Below are the code and all the weights of a small trained network. Each question names an input and a class and asks about switching units off, where a switched-off unit gives its printed mean instead of its output.

import numpy as np


def w(rows, s, z=0):
    codes = np.array(rows[::2]) - 128.0
    scale = np.full(codes.shape[1], s)
    scale[-1] = z or s
    return codes * scale


def norm(h):
    return h / np.sqrt((h * h).mean(-1, keepdims=True) + 1e-5)


def f(y):
    return np.maximum(y, 0)


def log_softmax(a):
    a = a - a.max(-1, keepdims=True)
    return a - np.log(np.exp(a).sum(-1, keepdims=True))


def net(x, mask):
    res = np.array(x, float).reshape(1, 8) / 4 @ E
    u = 0
    for l in range(3):
        y = f(norm(res) @ A[l][:, :-1].T + A[l][:, -1])
        res = res + np.where(mask[u : u + 3], y, B[l][:, -1]) @ B[l][:, :-1]
        u += 3
    return log_softmax(norm(res)[-1] @ U[:, :-1].T + U[:, -1])


A, B = {}, {}
E = w([
[63,97,184,47,186,82,215,205,107,154,208],'x0',
[104,128,141,136,118,152,136,138,114,120,110],'x1',
[132,154,116,118,130,135,144,124,123,131,124],'x2',
[134,130,125,126,124,124,132,130,127,127,131],'x3',
[114,133,132,133,131,129,131,129,132,129,121],'x4',
[183,142,183,120,154,169,62,103,58,254,55],'x5',
[124,4,48,129,136,148,190,88,198,175,44],'x6',
[113,145,116,133,140,123,127,130,133,137,122],'x7',
],0.0066)
A[0] = w([
[142,253,171,223,67,93,29,128,74,64,199,97],'0.n0',
[89,193,228,143,211,91,99,120,27,90,255,135],'0.n1',
[170,143,147,133,147,155,47,115,82,196,59,2],'0.n2',
],0.0049,0.00093)
B[0] = w([
[49,112,90,148,139,166,146,29,84,159,221,254],'0.n0',
[202,162,128,79,93,151,69,255,177,89,39,243],'0.n1',
[182,153,202,155,145,91,178,139,180,67,96,203],'0.n2',
],0.008,0.0073)
A[1] = w([
[121,205,192,169,115,126,83,85,84,114,175,39],'1.n0',
[173,112,201,75,186,170,112,137,78,255,111,4],'1.n1',
[76,94,88,96,148,145,122,144,79,167,199,129],'1.n2',
],0.0083,0.0025)
B[1] = w([
[113,81,205,125,166,12,165,69,157,160,152,253],'1.n0',
[72,115,75,179,160,153,63,114,83,183,196,253],'1.n1',
[104,46,127,83,173,176,178,133,158,150,122,185],'1.n2',
],0.011,0.0055)
A[2] = w([
[33,120,73,116,94,162,90,10,102,107,244,1],'2.n0',
[190,149,204,93,106,157,57,97,106,253,53,119],'2.n1',
[151,113,18,228,69,146,70,124,120,127,113,163],'2.n2',
],0.0052,0.0032)
B[2] = w([
[42,81,79,181,254,224,37,121,80,206,153,245],'2.n0',
[211,111,119,97,86,66,208,127,35,166,49,253],'2.n1',
[108,224,100,143,44,220,121,103,149,31,152,226],'2.n2',
],0.0091,0.0037)
U = w([
[44,84,82,184,193,179,88,65,96,190,193,253],'0',
[183,153,226,169,146,10,135,16,93,142,131,132],'1',
[106,168,63,160,50,175,136,84,193,15,121,111],'2',
[236,152,102,188,79,169,173,67,90,156,9,74],'3',
[125,198,156,57,103,107,102,225,207,8,172,121],'4',
[178,204,164,105,118,92,58,214,11,191,115,79],'5',
[87,48,130,77,160,98,241,163,192,133,112,69],'6',
],0.014,0.0032)

Each question gives the input, the list of numbers given to net, and the class t.
The units are the neurons (one row each of A and B). Each row of codes is followed by its name. A weight is (code - 128) times the scale printed after its matrix; where a second scale follows, it is the last column's (A, B and U).
mask holds one flag per neuron, layer by layer. A switched-off neuron (its flag False) gives its mean, the last column of its row in B, instead of its output. The means were averaged over made-up inputs and are rounded, as every weight is.
A unit's drop is (log p(t) with every unit on - log p(t) with that unit switched off) / (log p(t) with every unit on - log p(t) with every unit switched off).
The circuit of an input: a set's keep is (log p(t) with only the set's units on - log p(t) with every unit switched off) / (log p(t) with every unit on - log p(t) with every unit switched off). Starting from all 9 units, units are removed one at a time, each time the one whose removal leaves the highest keep (on an exact tie, the one counted first), for as long as the keep stays at least 0.8.
circuit, biggest first: the units of the circuit, biggest drop first
most important unit: the unit with the biggest drop
top k neurons: the k neurons with the biggest drops, biggest first
k most important neurons of layer l: the k neurons of layer l with the biggest drops, biggest first
input [-5,-3,2,-7,6,2,2,1], class 3: most important unit -> 1.n0
input [-4,6,-5,-4,-7,1,-7,6], class 1: top 4 neurons -> (1.n0 1.n1 0.n1 0.n2)
input [-2,7,4,-3,4,-6,4,-5], class 2: top 2 neurons -> (0.n0 1.n1)
input [-7,-5,-3,-3,8,8,-4,-1], class 1: top 2 neurons -> (0.n2 1.n0)
input [8,8,-4,3,5,-2,0,-4], class 4: circuit, biggest first -> (0.n0 0.n1 1.n0)
input [0,-7,1,-8,-7,-5,-8,8], class 0: 2 most important neurons of layer 0 -> (0.n0 0.n2)
input [2,-6,-5,3,-3,0,-3,1], class 4: top 2 neurons -> (0.n1 2.n0)
input [-1,7,1,-2,-2,-8,0,-3], class 0: top 4 neurons -> (0.n1 0.n2 2.n0 2.n1)
input [-8,3,-4,7,-7,2,-7,5], class 1: top 3 neurons -> (1.n0 0.n2 1.n1)
input [-3,7,-4,-6,5,7,3,6], class 3: top 2 neurons -> (0.n2 0.n0)
input [1,2,-4,1,-5,-7,-2,-2], class 4: top 2 neurons -> (1.n1 0.n1)
input [-8,7,6,8,1,-1,-4,5], class 0: top 2 neurons -> (0.n0 2.n0)
input [-1,-1,-8,2,7,-1,5,8], class 2: circuit, biggest first -> (1.n0 2.n2)
input [-1,-1,-4,-3,-4,5,5,-6], class 3: most important unit -> 0.n0
input [-1,-8,0,5,4,6,-4,7], class 1: top 3 neurons -> (0.n2 1.n0 0.n0)
input [8,8,-1,0,7,0,-6,-4], class 4: top 4 neurons -> (0.n1 2.n1 2.n0 1.n1)
input [-1,-6,-8,-4,-7,7,-1,2], class 1: top 2 neurons -> (0.n2 0.n1)
input [4,2,2,-6,4,-2,1,7], class 6: 2 most important neurons of layer 0 -> (0.n2 0.n1)
input [1,7,-8,-3,-7,-3,3,6], class 6: top 4 neurons -> (1.n1 0.n1 0.n0 2.n0)
input [-8,6,2,-1,5,0,8,-1], class 2: circuit, biggest first -> (2.n2)
input [-1,0,1,0,-4,-8,-5,4], class 0: 2 most important neurons of layer 0 -> (0.n0 0.n2)
input [-1,1,5,-4,7,0,5,2], class 2: 2 most important neurons of layer 0 -> (0.n0 0.n1)
input [5,2,-3,-7,6,-3,0,3], class 4: 2 most important neurons of layer 0 -> (0.n0 0.n1)
input [-1,8,3,-2,4,5,7,1], class 3: 2 most important neurons of layer 0 -> (0.n0 0.n2)
input [1,6,-8,8,-5,4,0,-1], class 5: 2 most important neurons of layer 1 -> (1.n0 1.n1)
